Below are the code and all the weights of a small trained network. Each question names an input and a class and asks about switching units off, where a switched-off unit gives its printed mean instead of its output.

import numpy as np


def w(rows, s, z=0):
    codes = np.array(rows[::2]) - 128.0
    scale = np.full(codes.shape[1], s)
    scale[-1] = z or s
    return codes * scale


def norm(h):
    return h / np.sqrt((h * h).mean(-1, keepdims=True) + 1e-5)


def f(y):
    return np.maximum(y, 0)


def log_softmax(a):
    a = a - a.max(-1, keepdims=True)
    return a - np.log(np.exp(a).sum(-1, keepdims=True))


def net(x, mask):
    res = np.array(x, float).reshape(1, 6) / 4 @ E
    u = 0
    for l in range(3):
        y = f(norm(res) @ A[l][:, :-1].T + A[l][:, -1])
        res = res + np.where(mask[u : u + 8], y, B[l][:, -1]) @ B[l][:, :-1]
        u += 8
    return log_softmax(norm(res)[-1] @ U[:, :-1].T + U[:, -1])


A, B = {}, {}
E = w([
[233,73,113,90,205,118,135,152,144,149,154],'x0',
[131,128,139,132,115,166,135,152,164,87,187],'x1',
[174,114,75,241,80,84,184,121,93,144,178],'x2',
[69,75,130,230,198,123,73,209,200,190,100],'x3',
[130,105,166,154,160,198,127,56,102,159,141],'x4',
[81,87,136,64,58,118,138,124,166,254,184],'x5',
],0.0059)
A[0] = w([
[151,97,157,122,144,198,172,175,210,52,254,11],'L0N0',
[102,84,99,49,168,183,95,119,172,92,87,19],'L0N1',
[83,137,160,159,20,153,80,134,125,90,85,1],'L0N2',
[151,125,105,165,121,174,154,140,148,63,117,120],'L0N3',
[118,161,151,118,90,170,161,145,183,170,176,35],'L0N4',
[164,102,139,96,190,22,165,83,79,206,10,107],'L0N5',
[154,103,125,73,131,49,167,245,124,104,113,73],'L0N6',
[157,103,108,135,187,216,183,102,109,168,148,50],'L0N7',
],0.0087,0.0021)
B[0] = w([
[101,176,36,140,85,254,53,200,72,132,123,225],'L0N0',
[141,223,215,145,116,97,152,163,84,177,146,221],'L0N1',
[96,200,55,109,191,185,148,107,166,142,181,215],'L0N2',
[87,61,141,113,124,32,87,121,59,162,121,194],'L0N3',
[107,79,118,131,126,57,95,128,49,151,80,198],'L0N4',
[91,158,63,138,80,242,54,204,78,117,161,255],'L0N5',
[142,175,150,143,108,86,99,31,218,122,153,245],'L0N6',
[160,162,155,146,114,84,104,46,192,129,145,199],'L0N7',
],0.0092,0.0053)
A[1] = w([
[120,74,138,166,211,138,110,208,218,155,70,14],'L1N0',
[169,123,103,38,105,168,156,101,96,79,99,56],'L1N1',
[196,132,102,117,230,114,98,125,124,68,116,113],'L1N2',
[119,35,136,48,112,126,148,146,161,184,151,38],'L1N3',
[123,62,201,135,143,229,110,35,142,117,111,34],'L1N4',
[114,135,174,174,167,141,126,149,103,2,80,58],'L1N5',
[155,193,118,120,177,88,104,98,112,203,182,125],'L1N6',
[184,112,131,34,100,131,175,110,108,76,122,5],'L1N7',
],0.011,0.0016)
B[1] = w([
[113,119,212,154,13,219,166,52,121,13,127,177],'L1N0',
[46,48,187,232,127,162,95,191,197,115,97,175],'L1N1',
[123,88,114,22,67,119,145,109,139,209,182,163],'L1N2',
[123,95,79,11,79,107,138,107,75,147,153,148],'L1N3',
[110,209,159,173,167,40,55,92,120,131,159,154],'L1N4',
[100,47,90,20,49,84,131,117,107,250,134,169],'L1N5',
[179,2,107,145,168,109,99,138,105,52,36,254],'L1N6',
[91,113,192,190,60,219,146,87,164,88,113,152],'L1N7',
],0.0082,0.0091)
A[2] = w([
[116,66,119,83,125,98,145,154,141,203,138,45],'L2N0',
[228,103,105,236,121,88,212,152,94,152,167,69],'L2N1',
[147,154,221,51,185,142,148,159,156,142,94,8],'L2N2',
[247,90,137,87,170,185,124,154,195,131,161,9],'L2N3',
[112,75,196,158,102,163,200,139,140,82,114,73],'L2N4',
[33,151,131,127,182,98,235,107,127,134,109,63],'L2N5',
[141,158,111,103,117,61,152,128,232,88,119,34],'L2N6',
[165,128,167,160,210,132,111,69,101,176,158,100],'L2N7',
],0.013,0.0013)
B[2] = w([
[163,111,128,81,119,115,133,100,104,126,130,236],'L2N0',
[91,191,210,79,175,114,151,214,100,128,121,205],'L2N1',
[106,154,136,147,154,51,203,228,64,131,165,178],'L2N2',
[114,150,76,137,197,163,211,49,138,143,171,199],'L2N3',
[147,109,150,178,127,131,178,130,149,127,116,254],'L2N4',
[247,110,115,117,184,179,169,97,153,134,195,171],'L2N5',
[138,158,165,150,110,61,57,73,158,151,120,177],'L2N6',
[135,173,107,116,65,79,118,121,217,111,135,192],'L2N7',
],0.014,0.0048)
U = w([
[112,61,203,195,61,179,186,120,156,99,116,156],'0',
[140,44,100,10,85,92,122,103,71,178,138,134],'1',
[70,193,65,139,116,199,80,194,99,151,152,154],'2',
[130,181,212,100,199,51,211,227,97,129,151,140],'3',
[146,179,144,130,109,39,72,72,210,124,147,126],'4',
[183,118,72,113,219,190,201,72,161,128,191,140],'5',
[144,90,81,136,189,117,105,165,146,113,64,84],'6',
[133,91,110,94,201,124,149,171,172,129,37,2],'7',
],0.011,0.0067)

Each question gives the input, the list of numbers given to net, and the class t.
The units are the neurons (one row each of A and B). Each row of codes is followed by its name. A weight is (code - 128) times the scale printed after its matrix; where a second scale follows, it is the last column's (A, B and U).
mask holds one flag per neuron, layer by layer. A switched-off neuron (its flag False) gives its mean, the last column of its row in B, instead of its output. The means were averaged over made-up inputs and are rounded, as every weight is.
A unit's drop is (log p(t) with every unit on - log p(t) with that unit switched off) / (log p(t) with every unit on - log p(t) with every unit switched off).
The circuit of an input: a set's keep is (log p(t) with only the set's units on - log p(t) with every unit switched off) / (log p(t) with every unit on - log p(t) with every unit switched off). Starting from the 12 units with the biggest drops (on a tie, the unit counted first), units are removed one at a time, each time the one whose removal leaves the highest keep (on an exact tie, the one counted first), for as long as the keep stays at least 0.8.
circuit, biggest first: the units of the circuit, biggest drop first
unit that matters most: the unit with the biggest drop
k most important neurons: the k neurons with the biggest drops, biggest first
k most important neurons of layer l: the k neurons of layer l with the biggest drops, biggest first
input [-6,5,-6,6,8,1], class 4: circuit, biggest first : L1N4
input [-3,-7,4,-6,-4,0], class 2: 2 most important neurons of layer 1 : L1N0, L1N6
input [-4,-7,5,-1,-7,-6], class 2: 2 most important neurons of layer 2 : L2N0, L2N6
input [5,6,3,-1,0,-6], class 1: 3 most important neurons of layer 0 : L0N3, L0N5, L0N2
input [-7,5,-8,4,3,5], class 3: circuit, biggest first : L0N1, L2N2, L0N5
input [-6,-8,2,8,-2,4], class 0: 2 most important neurons : L1N0, L0N0
input [-5,-1,-5,-2,-3,-4], class 3: 3 most important neurons of layer 0 : L0N1, L0N2, L0N5
input [-6,2,7,-6,7,3], class 3: 2 most important neurons : L2N1, L0N6
input [7,5,-7,-5,8,5], class 4: 2 most important neurons of layer 0 : L0N7, L0N5
input [0,5,4,1,5,4], class 2: 2 most important neurons : L0N0, L1N5
input [7,-5,-4,-6,8,-2], class 4: 2 most important neurons : L0N7, L1N4
input [-1,-8,-1,1,2,-6], class 2: 2 most important neurons : L0N5, L1N6
input [1,6,0,4,-8,-2], class 4: 2 most important neurons : L0N6, L0N5
input [-8,1,0,4,-4,8], class 1: unit that matters most : L0N4
input [4,-4,2,-8,-3,-8], class 0: 2 most important neurons of layer 1 : L1N7, L1N1
input [-5,-6,7,-3,7,6], class 3: 3 most important neurons of layer 1 : L1N5, L1N2, L1N0
input [5,-5,1,-2,1,-6], class 1: 2 most important neurons of layer 1 : L1N2, L1N5
input [-8,5,7,-6,-1,-2], class 5: circuit, biggest first : L2N5, L0N2, L0N5, L0N0
input [4,1,8,1,-5,-8], class 1: 2 most important neurons of layer 0 : L0N1, L0N7
input [7,1,8,1,8,6], class 3: unit that matters most : L2N1
input [0,-6,-8,-6,0,7], class 3: circuit, biggest first : L0N1, L2N2
input [5,-5,5,3,6,-1], class 4: 3 most important neurons : L0N7, L2N7, L0N0
input [4,1,1,7,3,-7], class 0: 2 most important neurons of layer 1 : L1N0, L1N3
input [0,-1,7,-6,2,-7], class 1: 2 most important neurons of layer 0 : L0N1, L0N3
input [-2,6,6,-5,8,7], class 4: circuit, biggest first : L0N7, L1N4
input [7,3,-8,8,3,8], class 0: 3 most important neurons : L1N0, L2N4, L0N3
input [-8,4,-1,5,2,-2], class 5: unit that matters most : L0N2
input [4,-1,2,0,0,3], class 5: circuit, biggest first : L2N3, L0N3
input [5,-1,-1,8,-8,3], class 0: 2 most important neurons of layer 0 : L0N7, L0N2
